Each row of numbers belongs to one of the objects below and depends on some of the facts about them. Some rows are named. Which object is each other row?

Facts:
ω: sits directly inside; Θ: refers to; δ: belongs to class
j108: ω j740; Θ j35; δ 350
j109: ω j732; δ 258
j110: ω j415; δ 469
j114: ω j227; Θ j711, j117
j117: ω j302; Θ j432, j864, j291; δ 469
j122: ω j155; Θ j308; δ 350
j123: ω j114; δ 239
j127: ω j918
j129: ω j227; Θ j750, j432
j151: ω j259
j161: ω j189; δ 258
j165: ω j918
j167: ω j245
j178: ω j103
j186: ω j976; Θ j213; δ 735
j189: ω j155; Θ j329
j190: ω j595; Θ j309, j974, j995, j418; δ 735
j192: ω j976; δ 614
j193: ω j165; δ 350
j213: ω j595
j235: ω j852; Θ j559; δ 239
j239: ω j915; δ 258
j244: ω j664; Θ j715; δ 258
j253: ω j178; Θ j400; δ 735
j257: ω j245; Θ j682, j114; δ 285
j259: Θ j329
j260: ω j189; Θ j918; δ 258
j27: ω j915; Θ j739
j275: ω j213; δ 469
j289: ω j167; Θ j711; δ 614
j291: ω j178; Θ j806, j711; δ 258
j302: ω j245
j303: ω j227; Θ j881; δ 350
j308: ω j493
j309: ω j976; Θ j213, j189, j7, j253
j32: ω j976; δ 735
j320: ω j918; Θ j739; δ 614
j326: ω j522; Θ j739, j178
j329: ω j748; δ 614
j341: ω j976; Θ j595, j309, j114; δ 735
j35: ω j493; Θ j977
j354: ω j989; Θ j739, j715; δ 285
j368: ω j245; δ 350
j369: ω j598; Θ j596; δ 285
j376: ω j946; Θ j852, j129; δ 350
j38: ω j915
j387: ω j493; Θ j123
j392: ω j326; δ 285
j400: ω j88; Θ j468; δ 239
j401: ω j989; δ 258
j41: ω j559; Θ j476; δ 258
j411: ω j302; δ 350
j415: ω j493; Θ j41
j42: ω j946; Θ j976; δ 285
j422: ω j387; δ 285
j432: ω j664; δ 239
j435: ω j227; δ 285
j437: ω j811; δ 735
j456: ω j189; Θ j165; δ 285
j46: ω j165; Θ j750, j977; δ 350
j465: ω j559; δ 285
j468: ω j418; Θ j308; δ 350
j476: ω j155; δ 285
j509: ω j35; δ 285
j510: ω j644; Θ j739
j513: ω j418; δ 350
j520: ω j644; δ 735
j539: ω j522; Θ j117; δ 350
j554: ω j644
j559: ω j522; Θ j308
j564: ω j522; δ 258
j571: ω j596; δ 469
j589: ω j155; δ 258
j591: ω j977; Θ j748; δ 285
j596: ω j595
j598: ω j103; Θ j715
j615: ω j127; δ 258
j620: ω j877; δ 469
j639: ω j918; δ 285
j644: Θ j275
j664: ω j915
j672: ω j852; Θ j881, j7; δ 239
j674: ω j977; Θ j291; δ 258
j682: ω j308; Θ j401, j977, j291; δ 735
j684: ω j245; Θ j881; δ 350
j686: ω j387; δ 239
j7: ω j596; δ 285
j711: ω j918; δ 350
j715: ω j35; δ 239
j731: ω j664; Θ j456; δ 350
j732: ω j740; Θ j976
j739: ω j598; δ 285
j748: ω j155
j750: ω j127; Θ j110; δ 614
j772: ω j151; Θ j178; δ 614
j775: ω j748; δ 614
j782: ω j748; Θ j644; δ 614
j783: ω j493; Θ j559, j977
j806: ω j165; δ 350
j811: ω j245
j834: ω j522; Θ j664; δ 258
j836: ω j88; δ 239
j84: ω j510; δ 614
j852: ω j493; Θ j32, j684, j257
j864: ω j167; Θ j90; δ 285
j877: ω j740; Θ j686
j88: ω j918; Θ j235, j415
j881: ω j918; Θ j468; δ 285
j893: ω j38; Θ j682; δ 614
j896: ω j493; δ 285
j90: ω j415; δ 469
j900: ω j27; δ 469
j908: ω j415; δ 469
j918: Θ j739, j309
j941: ω j811; Θ j320; δ 285
j946: ω j418
j964: ω j783; δ 285
j97: ω j811; Θ j806, j368; δ 735
j970: ω j213; δ 735
j974: ω j595; Θ j435; δ 350
j977: ω j644; Θ j468
j980: ω j127; Θ j368; δ 258
j989: ω j493
j990: ω j259; δ 469
j993: ω j127; Θ j672; δ 258
j995: ω j129; Θ j110, j682; δ 239
j999: ω j595; δ 469

Named rows:
[ 12   9 -11   0 -18  -1  -3  22  -3  15   2   0   0   8  -7  12  -5  -6
   8 -16  -5   4   4   7  -6  -7   7  17  -1   0 -11   1  -3  -4  -5  -1
   8  -2  11 -13   2  -3   4 -25 -25 -19   9 -15] -> j989
[  2 -18  -5  10  -4  -7   4   4  -8  -7  15  13   3  -6  11 -10   2  -1
 -13   6  -3  -5 -11  18   7 -13   1  -9  -1  -2 -14  -2 -19  -2  -3  -5
   0   3  -3  14   3  -9  -1 -11  11  13 -14  25] -> j329
[  2 -21  -9  14  -1  -2   6  17 -18 -15  20   5   2  -4  13 -10  -2  -7
 -28   8 -10   5 -10  18   9 -24  -1 -11   0  -8 -24  -5  -9   3  -4  -6
   6   2   9  22   7  -9   8  -8  -8   8 -17  10] -> j748
[  5   4   8   8   3   6  -3  -2   7  -3   9   2   3  -2  11  -3 -10  11
 -10 -12  12   1  -3 -11   2   6  23 -23   3   7  20  16 -10  13   1   8
  -4   8  -4  -3 -12   1 -12  13   8  -4   9  10] -> j980
[  2   9   5  11   7   8  -1   3   9 -12  16  -8   8   0  13   3 -20  15
 -23 -16   4  12   7 -11   1 -11  23 -23  -2   5  15  17 -11  24  -2  12
  10   9  14  -2  -8   1  -4  24  -9 -17  10  -3] -> j127
[ 0 -3  4 -4  1  1 -2 -4  0  1 -8  2 -3 -2 -1 -6  4 -2  3  2  5 -3  2 -3
  2  6 -6  0 -1 -1  5 -2  1 -7  3  0 -5  1 -9  1 -2  2 -2  2 10  6  0  5] -> j834
[-17  38   7   3  -5   8  -3 -12  -5 -36   1 -17  -8  -4 -20   0  -1  -9
  30  22 -18 -13  16  -6  10   0   7  10  -6 -15  -4  -7  -3  -6   5 -13
   8   4  11 -13   6   1   0   6 -20   1  -8   7] -> j664
[-2  0  0 -3  0 -5  1 -8  7  0 -1  3  3 -1  0 -1  1  2  4  2 -1 -3  5  4
  1  0 -6  2 -4  3  1  0 -6 -2 -2  0  2 -1 -1 -1  4 -2 -1  2 10  5 -2 10] -> j32
[  1   2   9  -3   3   3  -6   4  20  -1  11   6   5  10   7  -4   3   4
  -7 -10  11   1   9 -18   7   4  24 -34   1   2   8  18   0  27  -5  -2
 -10  10  -7  -6 -17   1 -14  13   0  15   9  -5] -> j881
[ -8 -10  -2  -5  10  -5  11 -18   5   7   4   4  -3  -5  -1   8   8  10
   8   9  -4  -8 -27  -2 -12  18   2  -6  13   6  -2  -6  11   6   3   7
  -8  -7  -5   0   1   5   0   2   6   5  -3 -12] -> j864
[  2 -13  -2 -15   9   1  -1   1   4   7 -24  -4   4   4  -1  -6  -4  -5
 -19  -7   5  15  25  -2  -2 -11 -35  12 -15   1   3  -7  11 -10  -1   7
   9  -4  -1   9   6   5  14  18   5  -3   4 -15] -> j596
[  1   4   5   7   2   0  -1  -6  13  -3  11   2   8  -2  10   1 -10  13
  -7 -10   6   2   4  -4   2  -1  15 -15  -1   8  15  15 -15  15  -3   6
   2   6   2  -5  -5  -3  -9  12  10  -3   5  13] -> j639
[ -3  -7  -1  -2  13   6   1  -2 -10  -4 -15  -9 -19   5  -6   0 -12 -18
 -25  16  12  -2   4  -2  -5  -8   2  18  -1 -14   9 -11  13  -5   3  -9
   2   7   4  10   4   6   0   7 -10   8   7 -14] -> j559
[ 10   5  -6   0 -17  -7  -3   9   5  17   2   9   3   4  -4   8   0  -2
  16 -12   1  -4   1   9  -3   3   6  13  -1   5  -3   5 -10  -5  -6  -2
   1  -3   2 -13   1  -6  -4 -25  -2  -6   6   5] -> j509
[-10  22   7   2  -5   0  -2 -15   3 -18   1  -4  -2  -4 -11  -1   2  -2
  26  15  -8 -13  10   0   7   5   4   6  -4  -4   2  -2  -9  -5   2  -9
   1   2   1 -10   4  -2  -6   0   2   8  -6  19] -> j239
[  1 -10   1 -10   3  -5  -1  -8  10   9 -16   4   6   1   1  -5   1   0
  -3  -2   7   3  17   3  -1  -1 -24   9 -11   5   7  -1  -1  -7  -3   3
   2  -3  -7   3   5   0   3   7  19   6   1   5] -> j999
[ 15   7  -9   0 -19   3  -6  27 -12  17  -2   3  -9   6  -7   8  -4 -10
   6 -18   1   2  -7   3  -5  -2  14  14   3  -4  -9  -1   0 -12   0   0
   2   1   1 -12  -5   2   1 -28 -25 -21  12 -19] -> j415

Rows to name:
No name comes twice in this set of rows, the named rows included.
[ 11   6 -12   2 -12  -2  -1  19  -4  14   2   0  -7  10  -9  15 -11 -14
  -3  -6   2  -1   2   9 -10  -9  14  25   0  -3  -6   0  -1  -2  -6  -7
   9   2  14  -9   6  -3   0 -25 -26 -10  12 -16] => j308
[ -3   1  -2  -4   4   2   1   0  -1  -7  -7  -7   1   1  -3  -1  -4  -3
  -7   2  -5   7  13  -1   1  -9 -13   6  -7  -3  -4  -5   5  -2   0   1
   9   0   7   4   6   2   9  10  -8  -3  -1  -9] => j522
[  2 -20  -3  11   2  -3   3   4 -12  -3  10  10 -11  -1   7  -6  -2 -14
 -23  18  10 -11 -16  12   2  -6  12  -1   5  -7  -2  -3  -5   0  -1 -13
  -7   7  -4  16   2  -6  -8 -12   7  22  -6  17] => j122
[ -3  -3   0  -3   4   9   0   4 -13  -7  -9 -10  -5   0   2  -5  -2  -4
  -9  -2  -3   9   2  -6   2  -4  -5  -2   2 -10  -4  -7  11  -5   5   2
   2   0   2   5  -1   5   8   7 -12  -9   0 -16] => j129
[  7  19  14  18  11  -1  -9  10   1   0  17  -4   7  -1   2   6   1  12
  -5  -3  14   5  -7 -14   1  -3  12 -11   1  17  21  18   3  13   2   0
 -10   4  -1  11 -20   2 -10  16  14  -7   0  18] => j320
[  4   4   8   6   2   4  -4   0   9  -3  10   4   3  -2   9  -4  -8  12
 -10 -14  11   1  -3 -12   3   5  24 -27   1   6  17  16 -10  14   1   8
  -4   8  -7  -4 -15   2 -12  14   8  -3   9   7] => j993
[ -4  -9  -2  -3   8  -1  13 -16   4   6   6   2   1  -5  -1   8   6   5
   8  12  -5  -9 -27  -4 -12  27   0  -6  14  11   0  -4  15   9   2   8
  -7 -12  -4   1   6   2   2   4   5   9  -3 -13] => j289
[ -8  42  13  11   4   7  -9   7 -16 -26   6 -20  -7  -1 -23   4   7  -8
  22  23  -9  -5   3 -15   8  -5   2  11  -3  -6   1  -4  15  -5   8 -15
  -3   1   7   5  -8   5   1  10 -16  -3 -10   5] => j27
[  8   5  -7   0 -18  -6  -4   8   3  19  -1   8   2   3   0   7   2   1
  19 -15   0  -2   1  11  -2   1   6  14   2   3  -4   5 -12  -8  -5  -2
   0  -2   2 -16   1  -7  -4 -30  -1 -10   6   7] => j110
[  1 -17  -8  12  -1  -1   5  14 -15 -14  17   2   3  -2  11  -8  -2  -5
 -24   8  -9   5  -7  15   7 -22  -1  -8   0  -7 -21  -5  -8   3  -3  -4
   6   2   9  19   6  -7   8  -5  -8   6 -15   8] => j155
[ -1  -2   3 -10  -2   0  -3   2   6   0  -2   8  -1   2  -5  -7   8  -4
   3  -1   1  -4   3  -8   4   6  -1 -14  -4  -1  -5   0   2   1   1  -1
  -6   1 -14   0  -8   4  -2   5   3  12   0  -5] => j303

Now the same objects, written a new way:
Named rows:
[ -4   2  -4  -7  12  -5 -10   7  14 -13  12  -5 -17 -27  14 -19   3 -33
  22  12  -8  -5  22  -6   8  -4   4   6   7 -25] -> j750
[  5  -6  -4   3   5   4  -8  -9  -2  -5  -7   2   3 -11   7  -2  -4   7
   4 -10  -3   2  -3   2   0   6  -7  -5  -3 -10] -> j369
[ -9  -4 -10  11  -5   0  -9 -13 -13  -3   4  13  -1 -14  16   1  -4   5
  -5 -12 -14   5  11  14  -9  10   1 -12 -13  -7] -> j303
[  4  -7   0   3   7   4  -5 -10   1  -6  -5   5   1  -8  11  -1  -3   8
   2  -9  -1   1  -1   2  -4   5  -5  -5   1 -10] -> j42
[-13 -23   0  10 -18  -3 -24 -16 -26   8 -14  -3  -5  -6   5 -21  11  -2
  19 -33  -8   4   3 -14  20  10 -35  15 -28   4] -> j977
[ -6   1   2  -6   4   1  -9   5  21  -3  -7  -7 -22  -6   7  -9  -5 -29
  12  20  -2  -4  18   6   1  11  -2  -5   6  -4] -> j836
[  7   2  -3   4  -8   0 -15  -8  -1   4 -18  -3  -3 -10  -5  -4   0   2
  -1  -3   1   4  -6   8  -5   1 -15  -4  -6   8] -> j740
[ 11   5   5   9  10  -5 -20  -5 -14   8  -1   5   2  16 -13 -19   5  -3
 -17   6   2  -6  -8   6  -7   1  -8  -1  -9  24] -> j989
[-11   9  26   0   9   6  -2 -13   5  -7   3 -21 -10  -5 -12  32   8  20
  -2 -15   5  -3  10 -12  -9   1  -4 -13 -18 -18] -> j260
[  9   8  -2   7  11  -8 -19  -6 -23   3  16  11  12   2  -4 -18   9  -6
 -19  -6  -8   2  -7   6  -5  -3   4  -2  -9   4] -> j852
[-12  -3 -10  17   4   1   7 -26  -6   6  17   9  -2 -31  26   5  -4   2
   0 -14 -20  12  11  31 -13  13  13  -8 -13  13] -> j684
[  6  -3  -2   2  -1   1 -13  -8  -4  -1  -9  -1   3 -13   5  -2   1   3
   0 -13  -2   7  -5   2   2   5 -11  -3   0  -6] -> j591
[  7   1  -2   4  -4   3 -12  -7  -1   3 -17  -2  -2 -10  -2  -1  -1   2
   2  -1   0   1  -4   8  -5   3 -15  -5  -7   7] -> j84
[  4  -5  -3   1   9   3  -4 -10   2  -5  -1   7   3 -13  10  -3  -2   7
   3  -8  -2   0   2   2  -6   3  -3  -4  -3 -14] -> j376
[-28 -20   1  -3  -4   3 -10  -5  -4  -2  -2  -2 -27   7  21 -16  -1 -28
  22  -3  -9   1  29  -6  15  30  -7   0 -11  -6] -> j400
[  9  -3  -3   4   7  -1  -7  -8   1  -4   5   9   6 -31   5 -14   5   5
  12 -10  -8  -7   2  -2  -1 -17  -7  10  -8 -19] -> j995
[  5  -1   3   5   3   2  -6  -9   5   2 -13   5  -6  -6   3  -3  -4   6
   3   4   0  -6   1   8 -11   4  -8  -6  -5   6] -> j990

Name these rows:
No name comes twice in this set of rows, the named rows included.
[ -3 -15   1   8   4   1  -7 -11  -7  -6 -11   3  -4   2  14  -2  -4   8
   3 -18  -2   3  -6  -4   6  14  -9  -6   2  -7] => j253
[ -7  -4   0 -13   7   2  -6   6  18  -7   3  -5 -19  -6  12  -8  -1 -34
  12   9  -5   0  17  -1   9  15   5  -3  11 -16] => j980
[  5  -7   7   0  13   6  17 -21  18  10  12   7   7 -32   7  -7   4  -1
  13 -14 -12   2  -4  13   0  -3   2  12  -2   4] => j257
[ 10  -7   2 -22 -15  11   3 -10   7  14  -8  15  16  -1 -20   2   7 -10
 -16 -23 -16   8 -12  12   8   9  -8  -2   0 -17] => j114
[  7   0   2   7   3   2  -1 -17   9  11  -9  -8  -5 -20   3  -4   0   1
   7  -5   0   7 -10  18  -5   5 -10   2  -4  27] => j245
[-12 -13  -3 -17   7  24 -17 -20 -27   5  -7  -1  -1   3  13 -23  -1   9
  19 -16   5   9  26   0  -7  24 -18  -1 -31  -2] => j468
[ -9  10  29   8   9   0   9 -14   8 -11 -12 -21 -23   6 -12  28   9  22
  -1  -5  10  -3   4  -8 -13   0 -13 -22 -10  -6] => j329
[  5 -13  20   5  16  -7  -2 -10 -10  11  17  26  12  12 -14 -34  14  -5
   2  -7 -11 -27  -5 -11   8 -13  -5  22 -19  -2] => j682
[  9   5  10  12  22  -3 -17  -5 -11   6   6   9   4  21  -4 -17   0   2
 -18  15   3 -15  -3   4 -13   2   3   0 -11  20] => j715
[ 5 -6  0  0  6  5 -9 -9  4 -2 -3  1  1 -9 10  0 -5  7  0 -8 -2 -1 -1  0
 -5  7 -4 -1 -5 -8] => j772

The same objects again, as new rows of numbers:
Some rows with their names:
[ -2 -18  -1  -3   1   8   2   9   3   2   7  -7 -11] -> j303
[  9 -19   2   7 -14   1  -6   2 -10   7   5   2  -8] -> j539
[  6   1  -7 -22 -36  -5 -13  12  -2  21   4  -2  -8] -> j836
[  3  -4  -9  -1  -4   3 -13   4 -12   3  -6   5   4] -> j178
[-14 -25  12   0 -10   2 -21  -3   2  17   2 -14  20] -> j456
[ -3  -6  -3 -12 -16 -26   1   7 -14 -14  11   2  16] -> j686
[ -3  -6  -4 -10 -16 -25   2   8 -14 -12  11   1  17] -> j964
[ -3 -10  -4  -4  -5   1 -24   6 -10   8  -4  -1  16] -> j155
[ -2  -5  -3 -10 -14 -18  -3   9 -14  -7   7   1  13] -> j896
[ 12   7   0  -9 -45   2   7   5  11  24   8 -12  -6] -> j750
[  4  -9   1   4 -11   6  -1   1  -7   5   1   0  -3] -> j369
[  3  -4  -5  -4  -8   1 -13   9 -13   4  -5   3   4] -> j84
[ 13   9   9  -5  20 -18 -10  13 -12  20   8  12  -4] -> j432
[ -2  -7  -3 -11 -16 -27   1   7 -14 -14  12   2  16] -> j90
[  2  -5  -2  -7  -9  -4 -11  12 -14   6  -3   2   4] -> j192
[  2 -10   4   1 -11   1   1   1  -5   5   1  -4  -4] -> j186
[ 10   0  -4   9 -17   1  20   4 -10  -6  19  -6  26] -> j35

Name these rows:
No name comes twice in this set of rows, the named rows included.
[  2  -7   5   3 -12   7  -2  -2  -4   2  -1  -3  -5] => j41
[  8  -2  -2   3 -18  -1  12  -6 -15  -9  17  -4  17] => j783
[  9   8   7  -6  17 -15  -9  13 -13  18   5  11  -3] => j900
[ 12  -2  -4  -7 -28   6  -5  -8   2  13   5  -7 -12] => j88
[ -8 -16   6   3  -6   5 -19 -10   5   8  -2 -13  12] => j189
[ 12   5  14   2  19 -12   4   2  -4  20  13   5 -11] => j731
[ 20 -29  -1  16 -18  -1 -13   6 -16   9   9   6  -8] => j291
[  5  -7   2   4 -13   6   4   4  -8   7   4  -4   3] => j108
[  3 -13   3   4 -12   0   0   1  -7   7   3  -2  -6] => j341
[ -2  -5  -4  -8 -18 -25   3  11 -15 -12  12   2  20] => j401
[ -7  -9 -10  -1 -19   3  17 -12   1  20   1   5  -8] => j918
[ 10  -4   4  -6 -11  20 -12 -24 -34   1   6   0  -1] => j559
[  5  -9  -6 -23 -27  16   5  12  -3  21  25  -9 -11] => j400
[ 10  -4  -7 -22 -38  -7 -16  13  -4  23   6   0 -11] => j806

